How the points are linked:
z371 e z469
z371 i z188
z193 e z658
z193 i z727
z884 e z727
z884 i z266
z708 e z266
z708 i z905
z38 e z738
z38 i z627
z600 e z176
z600 i z266
z905 e z331
z905 i z486
z619 e z370
z619 i z780
z828 e z401
z828 i z646
z869 e z905
z869 i z727
z658 e z711
z658 i z711
z251 e z378
z251 i z428
z719 e z901
z719 i z705
z711 e z38
z711 i z901
z300 e z715
z300 i z401
z925 e z744
z925 i z619
z780 e z284
z780 i z780
z756 e z364
z756 i z457
z266 e z899
z266 i z594
z677 e z727
z677 i z38
z803 e z266
z803 i z924
z953 e z288
z953 i z925
z738 e z677
z738 i z872
z237 e z401
z237 i z158
z705 e z780
z705 i z251
z646 e z828
z646 i z646
z627 e z677
z627 i z711
z378 e z780
z378 i z546
z331 e z176
z331 i z49
z924 e z715
z924 i z469
z594 e z428
z594 i z803
z352 e z953
z352 i z600
z760 e z677
z760 i z176
z899 e z146
z899 i z469
z284 e z658
z284 i z658
z158 e z251
z158 i z199
z428 e z546
z428 i z715
z486 e z803
z486 i z760
z199 e z428
z199 i z378
z207 e z284
z207 i z469
z172 e z708
z172 i z869
z469 e z300
z469 i z237
z146 e z185
z146 i z708
z364 e z185
z364 i z884
z546 e z158
z546 i z371
z457 e z884
z457 i z146
z185 e z924
z185 i z38
z715 e z207
z715 i z371
z188 e z237
z188 i z756
z744 e z738
z744 i z627
z727 e z288
z727 i z352
z370 e z872
z370 i z284
z401 e z371
z401 i z594
z872 e z925
z872 i z719
z49 e z869
z49 i z677
z288 e z352
z288 i z627
z901 e z193
z901 i z646
z176 e z38
z176 i z288

The rows follow the links: the fewer symbols apart two points are, the more alike their rows tend to be.

Each row is also shifted at random along 4 hidden directions that mean nothing.

Known rows, each with its point:
-17,-1,10,-3,16,4,9,-11,9,0,-11,7,15,0,-11,-8,-4,-2,5,-3,-2,6,-24,11,14,-5,-21,3,12,12,29,-21,-4,-17,-10,-16,-15,12,5,22,13,-9,-5,12,-4,5,20,5,0,1,13,17,14,1,-10; point z237
-6,-4,-14,-15,29,6,-2,21,-29,17,-29,12,0,-22,7,15,0,-10,0,-32,10,19,20,-15,-2,-3,18,-7,3,-4,13,-12,17,-2,23,12,-8,6,12,-14,-8,44,11,-12,39,-11,-4,-14,4,-4,17,12,-39,-9,2; point z872
-4,-20,-23,0,26,-12,10,-15,-2,9,-17,4,-12,10,14,13,-9,19,-7,2,-12,-23,-13,-2,6,12,-9,-16,15,7,4,12,-1,2,2,0,12,7,15,-10,17,19,30,-11,-2,-9,-12,9,5,6,-17,-21,0,-17,-9; point z803
-9,-19,-22,0,15,-3,5,20,-3,14,14,5,21,-19,4,-4,-30,26,-2,-30,2,32,9,3,10,7,3,5,14,-15,11,-8,16,-5,11,-17,27,16,-11,-9,-17,24,9,-20,-9,-22,22,19,12,19,13,11,-20,9,16; point z780
0,13,24,16,-26,19,12,-14,1,-7,10,-13,4,-10,3,2,7,-14,22,4,-23,7,-12,2,-27,11,21,-6,-2,-2,3,-3,9,12,-3,6,-15,-3,-11,-6,2,-1,-21,4,-5,10,-11,-25,-5,-10,1,-5,-1,-3,-7; point z172
-2,-15,0,-8,34,6,-1,-26,-8,-1,-34,10,-4,-10,-8,17,3,-10,-1,-19,-19,4,-21,-1,20,3,-4,-12,11,12,39,-28,-17,-11,16,4,-34,-3,15,21,31,15,8,19,4,7,-15,-7,6,3,3,12,1,-12,-6; point z300
-36,-14,0,5,8,0,-19,22,-52,18,-19,24,-11,-10,-6,-11,-2,3,-10,-2,26,6,22,-31,20,-1,-16,13,-2,-9,-50,12,2,-22,-7,-7,-11,11,31,-12,-32,34,15,-13,24,-3,-18,-6,-13,24,-21,4,-21,18,10; point z627
16,-1,-12,-6,13,-3,-5,-20,3,-25,-6,-4,2,10,-1,10,3,-11,-16,-20,-16,-10,-14,7,6,-14,-3,-3,16,7,31,-26,-29,11,3,5,-9,-14,-15,30,25,-1,-10,-3,-5,10,-2,10,22,3,-2,19,13,6,9; point z207
33,21,5,-19,-15,9,-15,-10,-15,-19,-7,12,-13,25,-7,-10,9,-16,8,-8,21,-20,9,-52,14,-10,-3,23,-2,20,-38,-8,-14,9,23,-18,-3,12,6,-30,-13,3,12,22,3,10,-17,3,-14,-7,-23,18,-11,-5,14; point z738
-37,7,-19,-4,-16,-24,-5,32,20,4,26,-17,-18,-2,-2,6,9,-13,4,22,-10,-12,4,9,-24,-16,16,-19,-26,21,6,21,-3,0,18,19,7,-30,9,16,9,-30,-2,31,-7,4,31,-7,-15,-10,15,-10,19,2,-11; point z828
-11,-27,4,-8,17,4,8,-14,5,-1,-6,3,12,-3,-25,-5,-25,31,-9,4,-5,22,-2,10,8,2,-17,11,13,14,17,6,12,-14,-18,-12,0,18,6,-5,-4,-1,-1,15,1,-4,21,1,-3,-3,10,22,-6,-12,-8; point z546
11,0,-17,-22,-12,-8,-1,9,18,-8,27,-18,5,11,-3,-4,-14,13,-10,-3,2,3,14,16,-22,-9,14,4,0,9,2,14,4,21,0,-2,31,4,-25,-11,-11,-23,-6,6,-6,-12,36,8,6,-19,12,9,-4,-1,6; point z705
20,7,-9,21,-14,7,-9,-22,3,3,-3,15,-1,10,-9,-3,1,19,10,10,3,-10,-3,-4,28,3,-22,5,1,-24,-32,2,-13,-17,19,-3,11,21,21,-10,-10,-11,20,11,-14,5,-19,23,-10,10,-14,-1,10,9,9; point z176
-16,14,-22,-14,-16,-13,-26,41,-25,-18,12,0,-10,-13,16,-9,-7,-17,-8,-25,25,9,19,-10,-18,-7,25,11,8,-4,-8,-12,-5,8,20,-9,4,-9,-18,0,-21,1,-5,-15,5,-11,27,1,1,11,12,2,-8,16,21; point z370
8,-23,-6,-9,25,-4,7,-22,0,-4,-14,14,-7,5,5,2,-8,18,4,-1,-9,-7,-7,-14,16,24,-12,-12,26,19,7,5,-3,-3,14,-8,2,-5,15,-8,3,25,28,24,-13,0,-24,11,-10,9,-25,-14,-12,-34,-2; point z594
17,7,1,17,-18,14,8,-30,22,8,-4,-7,10,-3,-2,16,7,11,20,12,-34,-12,-5,19,-2,4,9,-2,-18,-21,6,-10,-6,-5,26,10,-8,14,18,-12,16,-30,2,12,3,4,-19,-4,4,-24,9,1,10,22,13; point z331
-16,-37,4,-12,31,7,9,-10,-2,-4,-9,1,-3,-6,-18,7,-14,25,-10,5,-13,13,8,9,2,11,-13,3,19,28,13,10,8,-7,-11,2,-7,4,21,-11,-5,14,16,22,2,-8,1,-2,-12,-8,4,13,-30,-23,-3; point z428
-16,6,13,16,-41,8,3,1,1,-14,25,-14,-8,0,21,-18,-2,-3,22,9,-2,-1,-18,-4,-29,6,6,0,10,4,-18,9,10,15,-15,-15,-5,-4,-17,-10,-17,-4,-20,-8,-28,10,4,-19,-1,11,-12,-25,6,1,-12; point z708
17,-9,-11,-5,0,-11,-2,-8,-8,-2,13,-8,2,23,-19,8,1,-6,-27,-4,-8,-14,-2,-10,4,-27,-8,1,-4,-4,-15,14,-5,25,-25,15,16,-2,-14,3,3,-1,-12,-27,7,10,-9,6,31,7,-23,21,18,13,-5; point z711
6,-27,12,-14,19,9,8,-24,6,-3,-3,-10,6,-9,-22,2,-8,22,-9,6,-14,19,14,13,-3,16,2,3,8,20,12,13,15,2,-11,8,1,5,9,-10,3,3,11,31,10,-4,6,-2,-5,-23,11,22,-26,-21,2; point z199
-8,17,14,0,2,-14,3,33,11,14,6,-1,15,4,19,-22,-4,-6,8,16,30,4,5,1,-3,6,1,13,-17,-5,-8,0,13,5,-27,-15,9,-2,-21,1,-8,-15,-11,-32,-14,-13,13,20,-7,9,-2,-29,15,20,-1; point z364

Where do the symbols, taken in turn from left to right, take each start?
Answers are names.
-3,-22,-7,2,-1,-13,-16,12,-25,-1,25,-12,2,-3,-5,9,3,-6,-23,-18,-1,6,16,-4,4,-7,13,5,0,-8,-8,2,-10,6,-15,14,1,-14,-14,15,-10,6,-6,-14,-2,1,-11,6,12,14,-12,12,-5,17,23
i e e: z738
-29,12,4,28,-43,12,4,-3,7,-6,21,-14,3,-10,9,-5,-2,7,14,11,-14,2,-22,17,-28,-10,-3,-3,2,-18,-7,6,14,0,-20,-12,-9,3,-8,-1,-11,-12,-25,-20,-6,11,17,-22,11,0,8,-5,18,24,-19
e e i: z49
-23,-19,-10,-3,12,-4,-7,-4,-6,-17,-16,6,-8,5,-3,-3,-9,7,-16,-9,-6,-2,-21,3,8,-9,-25,-1,24,26,13,-12,-22,-8,-10,-18,-18,-3,6,23,5,12,2,-4,-3,9,11,8,5,17,-1,14,11,5,-11
e i i: z237
-41,-1,-5,28,-27,4,5,-1,5,7,13,-19,-3,-14,23,6,0,15,15,13,-21,-2,-16,21,-33,4,9,0,0,-10,-11,16,12,-6,-5,-7,-13,8,9,-14,-1,-15,-12,-12,-2,1,6,-15,-3,-5,6,-16,15,31,-6
e i e: z869
-5,-10,-35,4,2,-12,2,15,-8,0,19,-9,18,3,9,4,-20,5,-29,-25,0,3,-18,13,0,-26,-8,-2,19,-19,7,-2,-1,15,-18,-5,24,4,-28,20,-4,16,-10,-57,-3,-3,31,16,41,26,0,12,19,24,-2
i i: z711
5,11,19,4,26,-7,30,17,17,31,-12,-1,22,-6,10,2,-2,-3,3,3,6,11,-4,12,2,11,4,-8,-18,-18,31,-4,21,7,-31,12,5,3,-20,6,15,8,-17,-40,4,-14,4,1,14,1,6,-18,9,1,-17
i e: z185
-36,3,-8,-6,-6,-22,-20,8,-7,-34,-5,-4,-21,3,9,-8,3,-18,-8,4,12,-17,-12,5,-12,-8,-8,8,10,23,-2,-15,-29,-15,-10,-19,-35,-19,-4,31,9,-18,-11,5,-17,6,19,0,-11,11,1,-3,15,13,3
e i i: z594
-6,0,-22,15,-6,-7,10,-18,18,5,3,-6,0,20,14,11,-13,21,0,11,-16,-33,-21,13,-2,-4,-14,-8,2,-6,-13,12,-6,5,7,-13,14,19,15,-16,16,-21,20,-16,-9,-4,2,22,10,0,-14,-18,24,17,-4
e i e: z715
10,1,16,-19,16,5,-10,-25,7,-20,-18,-2,-19,-3,-15,15,20,-26,23,-2,-21,-6,17,-7,15,20,17,-2,-12,28,25,-23,-30,-3,47,10,-36,-26,21,20,26,-26,15,80,-17,17,-23,2,-32,-22,5,8,-8,-28,22
i i: z803
18,15,5,-1,-10,3,8,-13,11,-18,4,0,-3,29,24,-15,-1,-12,0,4,1,-17,-29,-11,-6,6,-11,-5,21,26,0,3,-14,16,-21,-17,7,-9,-29,1,12,5,-11,-20,-21,10,-2,2,3,12,-28,-23,16,-25,-25
e i: z708
24,-9,2,3,-7,1,2,-3,-5,5,23,-11,7,0,-13,12,8,-6,-14,-6,-16,8,8,-1,6,-8,7,-9,-6,-21,0,12,-2,15,-16,30,11,-20,-18,19,3,5,-18,-16,3,12,-17,-12,23,1,-10,18,6,0,-5
e i: z711
-66,5,19,13,0,-27,-11,60,-13,22,7,6,7,-20,21,-22,-13,-3,5,10,41,23,13,9,-2,10,-7,19,-14,-10,-14,-3,20,-26,-40,-31,-7,1,-5,12,-21,-3,-14,-34,-19,-29,29,9,-21,23,10,-30,4,36,8
i e e: z727
10,9,30,-7,21,6,7,-6,19,10,-15,3,20,-5,-8,-1,8,-20,16,-1,7,8,4,8,17,6,5,10,-20,2,32,-33,-4,-4,3,-4,-21,3,-3,20,27,-21,-7,18,-8,-3,-7,9,-14,-12,10,7,7,5,11
i e: z364
-16,12,5,28,-29,25,6,-18,2,7,16,-4,11,-3,1,-8,-6,10,23,3,-11,-2,-21,-4,-1,-10,-9,9,-3,-19,-15,0,9,-9,2,-24,-6,29,9,-13,-6,-7,-6,-6,-15,10,1,-2,6,4,-3,6,21,26,0
e e e: z331
27,13,-22,5,-16,-5,0,-31,32,-8,0,-13,-1,26,-2,6,0,18,1,24,-5,-44,-7,10,5,-15,-13,3,-15,1,-18,9,-22,11,17,-4,9,17,9,-15,16,-45,16,2,-1,3,3,28,6,-12,-14,-4,33,21,11
e i: z38
24,0,11,0,-2,3,1,-19,-4,-11,6,11,-15,13,17,-8,-2,2,18,1,0,-4,-7,-15,8,38,-4,-10,20,7,-9,7,-7,3,1,-6,12,-9,-5,-10,-4,19,11,6,-31,5,-30,3,-14,13,-29,-32,-10,-37,-7
e i i: z237
0,-5,-21,-21,-3,-1,-4,25,-11,2,11,-11,-3,-4,-3,2,-1,-11,-14,-14,2,4,19,-9,-18,-14,22,2,-5,11,2,13,14,19,7,13,19,-7,-11,-16,-11,12,-3,-2,23,-7,13,-11,6,-9,5,12,-19,-7,2
e i: z646
